Below is a small trained network, with its code and all its weights. Each question gives an input and a target symbol and asks what happens when units are switched off, that is, made to give their printed mean instead of their output.

import numpy as np


def w(rows, s, z=0):
    codes = np.array(rows[::2]) - 128.0
    scale = np.full(codes.shape[1], s)
    scale[-1] = z or s
    return codes * scale


def f(y):
    return y / 2 * (1 + np.tanh(0.7978845608 * (y + 0.044715 * y**3)))


def softmax(a):
    e = np.exp(a - a.max(-1, keepdims=True))
    return e / e.sum(-1, keepdims=True)


def log_softmax(a):
    a = a - a.max(-1, keepdims=True)
    return a - np.log(np.exp(a).sum(-1, keepdims=True))


def net(x, mask):
    ids = ['βδηλμπφψω'.index(c) for c in x.split()]
    T = len(ids)
    res = E[ids] + P[:T]
    u = 0
    for l in range(3):
        q, k, v = (res @ M[l].T for M in (Q, K, V))
        z = softmax(np.where(np.tri(T) > 0, q @ k.T / 3**0.5, -1e9)) @ v
        res = res + np.where(mask[u], z, O[l][:, -1]) @ O[l][:, :-1]
        u += 1
        y = f(res @ A[l][:, :-1].T + A[l][:, -1])
        res = res + np.where(mask[u : u + 8], y, B[l][:, -1]) @ B[l][:, :-1]
        u += 8
    return log_softmax(res[-1] @ U[:, :-1].T + U[:, -1])


Q, K, V, O, A, B = {}, {}, {}, {}, {}, {}
E = w([
[92,160,112,101,146,113,92,120,176],'β',
[159,75,129,85,124,136,56,101,131],'δ',
[78,165,152,129,68,71,121,122,170],'η',
[111,91,130,172,155,87,143,117,118],'λ',
[192,87,65,217,162,110,191,133,172],'μ',
[180,186,150,161,202,170,142,128,90],'π',
[169,186,169,70,74,125,151,70,126],'φ',
[154,215,78,162,212,187,98,99,157],'ψ',
[146,253,118,160,121,96,92,174,146],'ω',
],0.018)
P = w([
[38,148,70,89,119,109,111,58,110],'0',
[103,131,171,127,119,118,125,135,183],'1',
[151,85,112,157,113,169,121,125,158],'2',
[132,162,129,92,128,248,108,159,121],'3',
[175,137,121,101,140,140,92,132,106],'4',
[161,123,110,108,122,140,93,112,117],'5',
],0.011)
Q[0] = w([
[144,101,167,45,94,173,176,219,94],'0.h0',
[212,191,186,254,132,85,140,104,210],'0.h0',
[145,178,146,150,168,135,5,123,109],'0.h0',
],0.0062)
K[0] = w([
[178,117,255,119,83,86,169,121,146],'0.h0',
[134,210,46,109,143,111,199,75,76],'0.h0',
[163,143,158,77,174,98,65,153,120],'0.h0',
],0.0077)
V[0] = w([
[135,64,152,105,120,93,169,99,53],'0.h0',
[172,172,100,137,3,76,185,85,186],'0.h0',
[240,118,184,101,148,104,193,62,155],'0.h0',
],0.0052)
O[0] = w([
[91,51,171,152,222,157,139,158,84,2],'0.h0',
[157,52,25,143,166,2,140,185,70,250],'0.h0',
[119,154,183,103,78,178,240,185,173,100],'0.h0',
],0.008,0.0029)
A[0] = w([
[96,78,40,33,181,169,69,183,127,183],'0.n0',
[95,117,118,123,61,2,141,107,127,95],'0.n1',
[158,202,82,236,110,28,170,218,125,155],'0.n2',
[88,163,110,171,186,93,80,52,117,151],'0.n3',
[154,79,165,94,139,174,245,142,209,244],'0.n4',
[163,56,181,84,148,207,83,159,175,87],'0.n5',
[172,59,98,135,196,157,248,164,195,44],'0.n6',
[60,73,59,29,191,157,145,94,149,250],'0.n7',
],0.0062,0.0019)
B[0] = w([
[149,101,222,169,119,106,71,67,196,144],'0.n0',
[69,186,65,147,140,172,148,174,148,182],'0.n1',
[136,105,143,100,94,154,30,176,57,254],'0.n2',
[55,215,138,170,255,157,115,110,163,167],'0.n3',
[104,220,175,114,87,67,104,184,132,160],'0.n4',
[70,94,158,148,191,114,121,137,75,128],'0.n5',
[98,154,126,106,69,79,63,160,113,191],'0.n6',
[84,107,110,127,132,32,156,45,162,148],'0.n7',
],0.0064,0.0085)
Q[1] = w([
[135,74,195,102,203,99,122,124,137],'1.h0',
[99,133,132,184,176,170,182,67,164],'1.h0',
[78,81,123,180,149,106,128,139,2],'1.h0',
],0.0063)
K[1] = w([
[150,75,234,158,18,161,153,145,122],'1.h0',
[227,135,141,124,158,219,207,152,155],'1.h0',
[111,144,118,153,141,174,152,162,3],'1.h0',
],0.0046)
V[1] = w([
[184,233,183,77,128,83,60,165,254],'1.h0',
[127,174,62,152,140,182,213,69,93],'1.h0',
[174,133,75,102,160,210,101,103,154],'1.h0',
],0.007)
O[1] = w([
[176,168,101,150,146,252,127,52,124,254],'1.h0',
[110,172,165,107,132,53,170,235,207,124],'1.h0',
[195,160,170,209,123,93,69,149,131,125],'1.h0',
],0.012,0.0063)
A[1] = w([
[95,110,166,218,203,113,48,84,143,155],'1.n0',
[106,159,91,66,135,154,79,117,213,190],'1.n1',
[99,97,2,163,214,192,135,115,72,251],'1.n2',
[167,61,120,130,120,140,123,144,86,91],'1.n3',
[129,153,117,34,61,94,147,137,114,225],'1.n4',
[103,162,158,143,140,190,196,99,89,229],'1.n5',
[117,102,134,67,99,75,172,64,41,254],'1.n6',
[170,189,120,121,48,134,11,61,145,144],'1.n7',
],0.0065,0.0028)
B[1] = w([
[180,121,177,28,182,1,190,153,95,170],'1.n0',
[144,72,67,188,182,98,166,68,117,184],'1.n1',
[122,234,223,164,142,107,76,93,90,203],'1.n2',
[90,111,188,111,104,138,142,122,199,137],'1.n3',
[214,146,9,86,140,95,9,125,141,154],'1.n4',
[206,140,168,181,91,15,78,176,123,147],'1.n5',
[178,156,96,96,80,104,48,197,226,145],'1.n6',
[159,101,36,63,78,192,153,48,122,247],'1.n7',
],0.0062,0.016)
Q[2] = w([
[121,96,66,112,92,166,103,120,151],'2.h0',
[119,81,203,138,203,127,163,80,146],'2.h0',
[125,84,1,131,71,140,142,159,126],'2.h0',
],0.007)
K[2] = w([
[58,127,228,40,211,106,40,22,44],'2.h0',
[188,44,217,160,59,252,134,94,71],'2.h0',
[72,63,64,150,236,2,45,118,115],'2.h0',
],0.0045)
V[2] = w([
[172,100,109,29,112,95,173,87,139],'2.h0',
[131,108,94,167,137,149,67,98,81],'2.h0',
[2,173,164,98,152,162,168,59,102],'2.h0',
],0.0078)
O[2] = w([
[182,53,230,2,250,251,64,207,107,254],'2.h0',
[37,139,29,135,24,214,217,219,159,203],'2.h0',
[132,46,67,194,160,16,188,45,65,176],'2.h0',
],0.007,0.0077)
A[2] = w([
[97,88,79,172,3,90,219,85,99,19],'2.n0',
[92,122,253,105,111,121,139,237,176,182],'2.n1',
[62,228,121,178,29,120,13,125,126,192],'2.n2',
[142,43,14,172,170,4,193,143,72,27],'2.n3',
[117,241,137,199,52,114,132,102,58,175],'2.n4',
[172,230,93,183,163,181,61,55,128,254],'2.n5',
[179,141,51,151,145,189,110,71,142,84],'2.n6',
[135,192,164,196,55,127,232,93,72,207],'2.n7',
],0.0048,0.0031)
B[2] = w([
[95,239,91,161,139,181,76,200,35,171],'2.n0',
[192,165,153,101,138,179,84,139,203,144],'2.n1',
[125,120,186,87,54,108,169,166,152,187],'2.n2',
[140,93,35,77,95,118,91,177,131,190],'2.n3',
[83,145,188,63,61,122,53,182,47,179],'2.n4',
[176,135,136,169,88,40,209,126,178,253],'2.n5',
[93,149,128,116,120,117,219,199,103,220],'2.n6',
[183,183,253,173,202,111,112,89,91,160],'2.n7',
],0.0061,0.017)
U = w([
[124,83,84,141,119,146,211,84,135,239],'β',
[105,73,125,46,97,169,157,128,71,13],'δ',
[129,99,87,144,74,103,118,129,98,11],'η',
[172,89,152,166,138,76,98,128,95,255],'λ',
[96,100,156,86,2,104,126,145,172,180],'μ',
[165,125,197,201,85,79,123,123,111,144],'π',
[143,153,144,129,133,141,82,152,125,116],'φ',
[171,152,105,176,135,132,149,173,182,43],'ψ',
[119,149,170,159,100,149,178,155,75,69],'ω',
],0.0076,0.0035)

Each question gives the input, a string of symbols that net reads in full, and the target symbol t.
The units are the heads (3 rows each of Q, K, V and O) and the neurons (one row each of A and B). Each row of codes is followed by its name. A weight is (code - 128) times the scale printed after its matrix; where a second scale follows, it is the last column's (O, A, B and U).
mask holds one flag per unit, layer by layer, with each layer's heads first. A switched-off unit (its flag False) gives its mean, the last column of its rows in O or B, instead of its output. The means were averaged over made-up inputs and are rounded, as every weight is.
A unit's drop is (log p(t) with every unit on - log p(t) with that unit switched off) / (log p(t) with every unit on - log p(t) with every unit switched off).
The circuit of an input: a set's keep is (log p(t) with only the set's units on - log p(t) with every unit switched off) / (log p(t) with every unit on - log p(t) with every unit switched off). Starting from the 12 units with the biggest drops (on a tie, the unit counted first), units are removed one at a time, each time the one whose removal leaves the highest keep (on an exact tie, the one counted first), for as long as the keep stays at least 0.8.
circuit, biggest first: the units of the circuit, biggest drop first
unit that matters most: the unit with the biggest drop
top k neurons: the k neurons with the biggest drops, biggest first
k most important neurons of layer l: the k neurons of layer l with the biggest drops, biggest first
input β μ ψ μ λ μ, target β: circuit, biggest first : 2.h0, 0.h0, 0.n3
input μ μ π, target π: most important neuron of layer 0 : 0.n2
input μ η φ δ ψ φ, target μ: circuit, biggest first : 2.h0, 1.n0, 1.n6, 2.n2
input ψ μ μ μ ψ μ, target ψ: circuit, biggest first : 1.h0, 0.h0, 2.h0
input δ μ ω η, target δ: circuit, biggest first : 2.h0, 1.n7, 1.h0
input ω μ π, target ω: 3 most important neurons of layer 1 : 1.n7, 1.n2, 1.n6
input δ ω η β η, target δ: top 2 neurons : 1.n0, 1.n7
input δ ψ ω μ φ, target δ: circuit, biggest first : 2.h0, 1.n7, 1.h0
input λ π μ φ, target λ: top 2 neurons : 0.n3, 1.n4
input β π ω λ μ, target β: 2 most important neurons of layer 0 : 0.n0, 0.n3
input μ φ δ φ μ φ, target μ: top 3 neurons : 1.n7, 1.n6, 1.n0
input π η μ, target π: 2 most important neurons of layer 1 : 1.n7, 1.n4
input φ η π ω η, target φ: 3 most important neurons of layer 1 : 1.n4, 1.n6, 1.n2
input μ μ ψ μ λ λ, target μ: circuit, biggest first : 2.h0
input μ μ λ, target μ: top 2 neurons : 1.n7, 1.n6
input ω η λ, target ω: top 3 neurons : 1.n2, 0.n2, 0.n1
input μ μ λ μ, target μ: top 2 neurons : 0.n6, 1.n7
input ω λ ω, target ω: top 2 neurons : 1.n2, 2.n6
input ψ μ μ ω, target ψ: top 2 neurons : 1.n0, 1.n7
input μ μ π λ, target π: unit that matters most : 1.n7
input η ω μ λ η φ, target η: top 2 neurons : 0.n3, 0.n1
input δ δ ω, target δ: top 2 neurons : 1.n7, 1.n0
input ω φ δ, target δ: 4 most important neurons of layer 0 : 0.n0, 0.n3, 0.n5, 0.n1
input π ω φ λ π φ, target π: top 2 neurons : 0.n2, 1.n7
input π π η ω, target π: 2 most important neurons of layer 1 : 1.n4, 1.n7
input δ φ φ π ω ω, target δ: 2 most important neurons of layer 0 : 0.n0, 0.n7
input ω λ π μ μ η, target ω: unit that matters most : 2.h0
input φ μ δ π μ ψ, target ψ: top 2 neurons : 0.n2, 1.n7
